Small tables with named rows and columns. After each table, cells are looked up by row and column.

momaba:
columns: tiz, piv, nodeb, bafado, bulaza, faruf, vin
maf: [109, 195, 98, 138, 128, 65, 63]
nugola: [112, 93, 117, 38, 88, 86, 36]
nisutir: [168, 122, 37, 127, 110, 124, 76]

tiz of nugola: 112
bulaza of nisutir: 110
piv of maf: 195
nodeb of nisutir: 37
bafado of nisutir: 127
faruf of nisutir: 124
bulaza of nugola: 88
nodeb of maf: 98
bafado of maf: 138
vin of maf: 63
vin of nisutir: 76
bafado of nugola: 38
piv of nugola: 93
bulaza of maf: 128
Row with the largest nodeb: nugola

Table bifemom
         gasu  fuvela
meripaz    96     199
ridufes   104     136
rakuli    203      90
gaf       189      75
tun        95     183
nelato    140      54
netoz     170     193
ziv       127      17
palag     118     191
lisoz     150     123
renuz     176     143
levidoz   102      22
kopulit    78      74
guso      151     218

tun, fuvela: 183
palag, fuvela: 191
nelato, gasu: 140
kopulit, fuvela: 74
meripaz, gasu: 96
levidoz, fuvela: 22
renuz, fuvela: 143
renuz, gasu: 176
nelato, fuvela: 54
rakuli, fuvela: 90
guso, fuvela: 218
kopulit, gasu: 78
guso, gasu: 151
tun, gasu: 95
gaf, fuvela: 75
rakuli, gasu: 203
ziv, gasu: 127
levidoz, gasu: 102
ridufes, gasu: 104
lisoz, gasu: 150

sepalat:
,fim,vubalu,boseluv,lam,vin,nep,loninon,melisif,bap
noto,48,201,89,195,38,52,145,87,134
zag,38,119,50,126,89,32,84,80,188
gisap,196,98,146,32,93,116,200,91,99
lozak,38,65,33,75,162,155,97,158,162
reverim,67,125,34,109,196,119,58,133,121
gusod,142,184,132,102,87,30,107,133,43
rubud,138,151,103,183,165,118,23,29,91
voletis,166,49,149,58,83,185,156,51,149
dus,63,130,145,191,53,114,75,78,49
gof,56,119,37,116,89,34,83,76,183

rubud, melisif => 29
noto, melisif => 87
gof, lam => 116
dus, boseluv => 145
voletis, boseluv => 149
noto, fim => 48
noto, bap => 134
gisap, lam => 32
gof, vubalu => 119
reverim, bap => 121
dus, vin => 53
Which row has the largest boseluv? voletis

vezan =
,netepa,fes,dis
zuz,-0.919,3.177,1.495
veveze,-4.516,-3.534,-1.546
fote,-0.392,8.985,1.558
nokesug,-0.942,3.790,7.052
lobu,0.870,-5.344,2.685
venuba,-3.352,5.279,0.387
runav,-2.799,3.566,2.782
mit,-0.858,3.519,-6.526

dis of veveze: -1.546
fes of mit: 3.519
fes of lobu: -5.344
dis of zuz: 1.495
netepa of nokesug: -0.942
fes of veveze: -3.534
dis of fote: 1.558
netepa of mit: -0.858
dis of nokesug: 7.052
fes of zuz: 3.177
netepa of zuz: -0.919
fes of nokesug: 3.790
dis of runav: 2.782
netepa of lobu: 0.870
fes of fote: 8.985
fes of runav: 3.566
dis of venuba: 0.387
fes of venuba: 5.279
netepa of veveze: -4.516
dis of mit: -6.526
Which row has the largest netepa? lobu

Table bunel
|  | geseruz | naz | legozu | kibukez | damana | mevo | midu | zof |
|---|---|---|---|---|---|---|---|---|
| mer | 229 | 76 | 241 | 95 | 11 | 118 | 86 | 222 |
| sune | 127 | 160 | 112 | 120 | 161 | 180 | 114 | 163 |
| gop | 147 | 156 | 130 | 108 | 141 | 183 | 111 | 166 |
| zunoval | 159 | 161 | 138 | 126 | 114 | 168 | 141 | 128 |
| teba | 152 | 149 | 172 | 161 | 146 | 100 | 130 | 121 |
| kon | 165 | 153 | 158 | 167 | 141 | 134 | 140 | 116 |
| sig | 147 | 112 | 159 | 110 | 101 | 134 | 100 | 201 |
| zilot | 141 | 105 | 131 | 169 | 129 | 130 | 178 | 154 |
| damorup | 112 | 176 | 93 | 123 | 186 | 185 | 122 | 144 |

midu of zilot is 178
legozu of damorup is 93
mevo of sig is 134
kibukez of zunoval is 126
legozu of gop is 130
legozu of zilot is 131
mevo of kon is 134
midu of gop is 111
legozu of zunoval is 138
legozu of teba is 172
zof of kon is 116
kibukez of damorup is 123
naz of mer is 76
zof of zunoval is 128
Which row has the largest mevo? damorup

mar =
|  | lipi | lin | pemek | vurolav |
|---|---|---|---|---|
| rinezok | -57925 | 361 | -2723 | -6092 |
| koge | 40829 | 50674 | -12109 | -68754 |
| dati | -58804 | -50308 | -16417 | 9770 |

What is the lin of rinezok in mar? 361
What is the lipi of koge in mar? 40829
What is the vurolav of dati in mar? 9770
What is the vurolav of koge in mar? -68754
What is the lipi of rinezok in mar? -57925
What is the pemek of rinezok in mar? -2723
What is the pemek of dati in mar? -16417
What is the pemek of koge in mar? -12109
What is the lin of dati in mar? -50308
What is the vurolav of rinezok in mar? -6092
What is the lin of koge in mar? 50674
What is the lipi of dati in mar? -58804
Which row has the largest pemek? rinezok

Table fis
         rek   gom  pavibu  teda  kepale
zavu    1800  8431    7868  4743    3208
kele    2378  4489    3413  7245    6966
bupag   2405  3995    3089  5939    7532
nivoru  4513  4958    5201  3539    6210
busor   6801  3437    5224  8987    3692
bovaz   3040  3342    4017  4779    6805
sebabu  1948  3511    5331  4454    6406
rila    3841  1827    3395  4894    7090
pebuv   3390  1889    4294  4769    6858
mir     2785  2118    4812  5133    6406
nuv     3300  1751    4144  5053    6795
guvo    3342  4479    4317  7410    5927
saf     3503  1849    4592  5176    6686
posila  3359  4272    5266  3803    6078

pebuv, kepale: 6858
rila, kepale: 7090
nuv, kepale: 6795
saf, pavibu: 4592
kele, pavibu: 3413
mir, teda: 5133
nuv, rek: 3300
sebabu, kepale: 6406
saf, rek: 3503
rila, teda: 4894

koni =
,suni,mulutok,temupo,disatog
zik,94,114,206,88
kot,133,141,77,124
ditop,195,199,108,56
vur,90,152,158,79
zir,78,167,176,72
nogu,184,196,118,61
piz,96,85,190,140
gutod,135,87,210,122
zud,18,59,129,169
tafizal,41,97,108,158

What is the suni of nogu in koni?
184
What is the mulutok of tafizal in koni?
97
What is the disatog of vur in koni?
79
What is the temupo of zik in koni?
206
What is the suni of zik in koni?
94
What is the mulutok of zud in koni?
59
What is the suni of zud in koni?
18
What is the mulutok of zir in koni?
167
What is the mulutok of nogu in koni?
196
What is the disatog of nogu in koni?
61
What is the mulutok of ditop in koni?
199
What is the suni of vur in koni?
90
What is the temupo of kot in koni?
77
What is the disatog of ditop in koni?
56
What is the mulutok of piz in koni?
85
What is the temupo of zir in koni?
176
What is the mulutok of vur in koni?
152
What is the mulutok of gutod in koni?
87
Row with the largest suni: ditop

